Below is a small trained network, with its code and all its weights. Each question gives an input and a target symbol and asks what happens when units are switched off, that is, made to give their printed mean instead of their output.

import numpy as np


def w(rows, s, z=0):
    codes = np.array(rows[::2]) - 128.0
    scale = np.full(codes.shape[1], s)
    scale[-1] = z or s
    return codes * scale


def f(y):
    return np.maximum(y, 0)


def softmax(a):
    e = np.exp(a - a.max(-1, keepdims=True))
    return e / e.sum(-1, keepdims=True)


def log_softmax(a):
    a = a - a.max(-1, keepdims=True)
    return a - np.log(np.exp(a).sum(-1, keepdims=True))


def net(x, mask):
    ids = ['γδθπστψω'.index(c) for c in x.split()]
    T = len(ids)
    res = E[ids] + P[:T]
    u = 0
    for l in range(2):
        r = res
        for j in range(2):
            rows = slice(2 * j, 2 * j + 2)
            q, k, v = (r @ M[l][rows].T for M in (Q, K, V))
            z = softmax(np.where(np.tri(T) > 0, q @ k.T / 2**0.5, -1e9)) @ v
            o = O[l][rows]
            res = res + np.where(mask[u + j], z, o[:, -1]) @ o[:, :-1]
        u += 2
        y = f(res @ A[l][:, :-1].T + A[l][:, -1])
        res = res + np.where(mask[u : u + 4], y, B[l][:, -1]) @ B[l][:, :-1]
        u += 4
    return log_softmax(res[-1] @ U[:, :-1].T + U[:, -1])


Q, K, V, O, A, B = {}, {}, {}, {}, {}, {}
E = w([
[122,142,188,164,89,63,125],'γ',
[171,45,215,158,146,133,108],'δ',
[82,139,219,181,79,104,153],'θ',
[130,124,100,172,106,101,3],'π',
[60,132,114,213,156,143,105],'σ',
[126,175,190,101,73,163,164],'τ',
[117,157,98,117,160,198,119],'ψ',
[83,87,63,126,93,74,121],'ω',
],0.022)
P = w([
[171,159,133,214,171,136,115],'0',
[149,143,135,182,141,123,113],'1',
[131,155,148,164,116,125,112],'2',
[109,179,147,140,120,118,107],'3',
[92,209,148,103,119,123,120],'4',
[78,236,158,63,105,121,139],'5',
[66,248,134,34,77,101,130],'6',
],0.012)
Q[0] = w([
[171,2,83,89,103,127,170],'L0H1',
[49,158,136,149,137,44,113],'L0H1',
[196,121,76,129,168,82,198],'L0H2',
[138,180,140,164,112,162,142],'L0H2',
],0.0087)
K[0] = w([
[189,90,244,164,175,107,98],'L0H1',
[8,237,154,88,51,153,110],'L0H1',
[254,84,178,202,177,139,136],'L0H2',
[71,129,102,106,143,171,104],'L0H2',
],0.0091)
V[0] = w([
[72,111,140,96,129,222,70],'L0H1',
[99,169,172,96,114,52,174],'L0H1',
[193,254,144,230,125,253,73],'L0H2',
[194,129,145,111,212,109,94],'L0H2',
],0.0075)
O[0] = w([
[94,96,160,89,74,197,44,139],'L0H1',
[224,143,184,225,169,178,141,157],'L0H1',
[125,50,80,152,2,111,109,254],'L0H2',
[139,49,203,195,227,113,73,80],'L0H2',
],0.0089,0.0088)
A[0] = w([
[113,2,222,88,165,176,86,252],'L0N1',
[150,22,107,59,92,183,108,55],'L0N2',
[201,149,142,230,220,155,97,5],'L0N3',
[164,65,198,58,90,98,153,159],'L0N4',
],0.0057,0.0016)
B[0] = w([
[9,222,33,158,193,49,96,200],'L0N1',
[164,81,137,162,99,121,219,251],'L0N2',
[173,189,60,124,145,15,7,162],'L0N3',
[101,245,93,247,1,59,126,216],'L0N4',
],0.0059,0.003)
Q[1] = w([
[101,94,179,149,64,9,212],'L1H1',
[178,69,163,3,233,112,176],'L1H1',
[148,102,103,121,173,136,200],'L1H2',
[131,59,176,148,14,78,138],'L1H2',
],0.0062)
K[1] = w([
[88,206,112,172,114,195,38],'L1H1',
[128,124,83,254,102,95,144],'L1H1',
[185,48,185,201,88,101,61],'L1H2',
[99,187,116,150,70,193,48],'L1H2',
],0.0079)
V[1] = w([
[162,125,159,223,146,29,19],'L1H1',
[147,75,82,159,201,211,20],'L1H1',
[2,69,157,167,178,149,238],'L1H2',
[54,153,232,173,150,217,85],'L1H2',
],0.0079)
O[1] = w([
[170,187,65,144,143,119,84,253],'L1H1',
[134,111,183,36,65,99,97,17],'L1H1',
[91,159,8,121,101,73,201,67],'L1H2',
[159,142,52,180,50,74,144,120],'L1H2',
],0.014,0.0062)
A[1] = w([
[69,175,107,147,121,103,144,251],'L1N1',
[126,206,125,67,254,106,149,253],'L1N2',
[188,207,47,122,203,171,130,37],'L1N3',
[159,170,118,163,130,182,141,133],'L1N4',
],0.0085,0.0026)
B[1] = w([
[147,85,52,29,212,154,115,250],'L1N1',
[2,134,101,181,199,153,72,182],'L1N2',
[147,60,216,79,89,24,194,247],'L1N3',
[153,103,161,104,105,185,105,238],'L1N4',
],0.0098,0.012)
U = w([
[122,59,180,117,122,144,96,68],'γ',
[105,120,143,102,100,104,98,81],'δ',
[184,62,135,94,87,132,162,253],'θ',
[138,182,152,84,84,174,50,162],'π',
[85,216,40,130,35,139,107,142],'σ',
[87,80,116,253,84,184,89,6],'τ',
[26,9,175,129,6,135,102,18],'ψ',
[60,141,154,85,157,158,99,252],'ω',
],0.0056,0.0025)

Each question gives the input, a string of symbols that net reads in full, and the target symbol t.
The units are the heads (2 rows each of Q, K, V and O) and the neurons (one row each of A and B). Each row of codes is followed by its name. A weight is (code - 128) times the scale printed after its matrix; where a second scale follows, it is the last column's (O, A, B and U).
mask holds one flag per unit, layer by layer, with each layer's heads first. A switched-off unit (its flag False) gives its mean, the last column of its rows in O or B, instead of its output. The means were averaged over made-up inputs and are rounded, as every weight is.
A unit's drop is (log p(t) with every unit on - log p(t) with that unit switched off) / (log p(t) with every unit on - log p(t) with every unit switched off).
The circuit of an input: a set's keep is (log p(t) with only the set's units on - log p(t) with every unit switched off) / (log p(t) with every unit on - log p(t) with every unit switched off). Starting from all 12 units, units are removed one at a time, each time the one whose removal leaves the highest keep (on an exact tie, the one counted first), for as long as the keep stays at least 0.8.
circuit, biggest first: the units of the circuit, biggest drop first
k most important neurons: the k neurons with the biggest drops, biggest first
top k neurons in layer l: the k neurons of layer l with the biggest drops, biggest first
heads that matter: for each layer, one digit per head in row order, 1 if its drop is at least 0.15 and else 0, layers parted by /
input θ θ σ, target σ: heads that matter -> 10 / 01
input ω σ γ θ τ σ, target τ: circuit, biggest first -> [L1H1]
input γ θ ψ θ ω γ ω, target ω: circuit, biggest first -> [L0H2 L1H2]
input γ θ δ θ γ, target θ: heads that matter -> 00 / 11
input π θ δ θ γ π, target π: heads that matter -> 10 / 11
input π γ σ τ π, target τ: heads that matter -> 00 / 10
input ψ θ τ θ, target τ: 2 most important neurons -> [L0N2 L1N3]
input ω δ δ σ ω ψ, target ω: heads that matter -> 11 / 01
input γ ψ π τ, target ψ: heads that matter -> 10 / 11
input δ γ π θ ω ω π, target ω: circuit, biggest first -> [L0H2 L1N2]
input ψ ψ δ π θ π, target π: circuit, biggest first -> [L0H2 L1H2 L1H1]
input π σ τ θ γ σ, target σ: heads that matter -> 11 / 01
input θ ω θ, target ω: 2 most important neurons -> [L1N2 L1N1]
input δ π γ, target π: circuit, biggest first -> [L1H1 L1H2]
input ψ σ γ σ θ θ θ, target θ: 2 most important neurons -> [L0N2 L1N3]
input δ δ γ σ π, target σ: top 2 neurons in layer 1 -> [L1N3 L1N4]
input τ θ ψ τ σ σ θ, target σ: heads that matter -> 01 / 01
input π γ σ σ π, target σ: circuit, biggest first -> [L1H2 L1H1]
input γ ψ τ, target ψ: circuit, biggest first -> [L1H1 L0H1]
input ω θ σ γ ω γ π, target ω: circuit, biggest first -> [L0H2 L1N2 L1H2 L0H1]
input τ θ γ, target τ: top 2 neurons in layer 1 -> [L1N3 L1N1]
input δ δ π ω τ, target ω: heads that matter -> 11 / 00
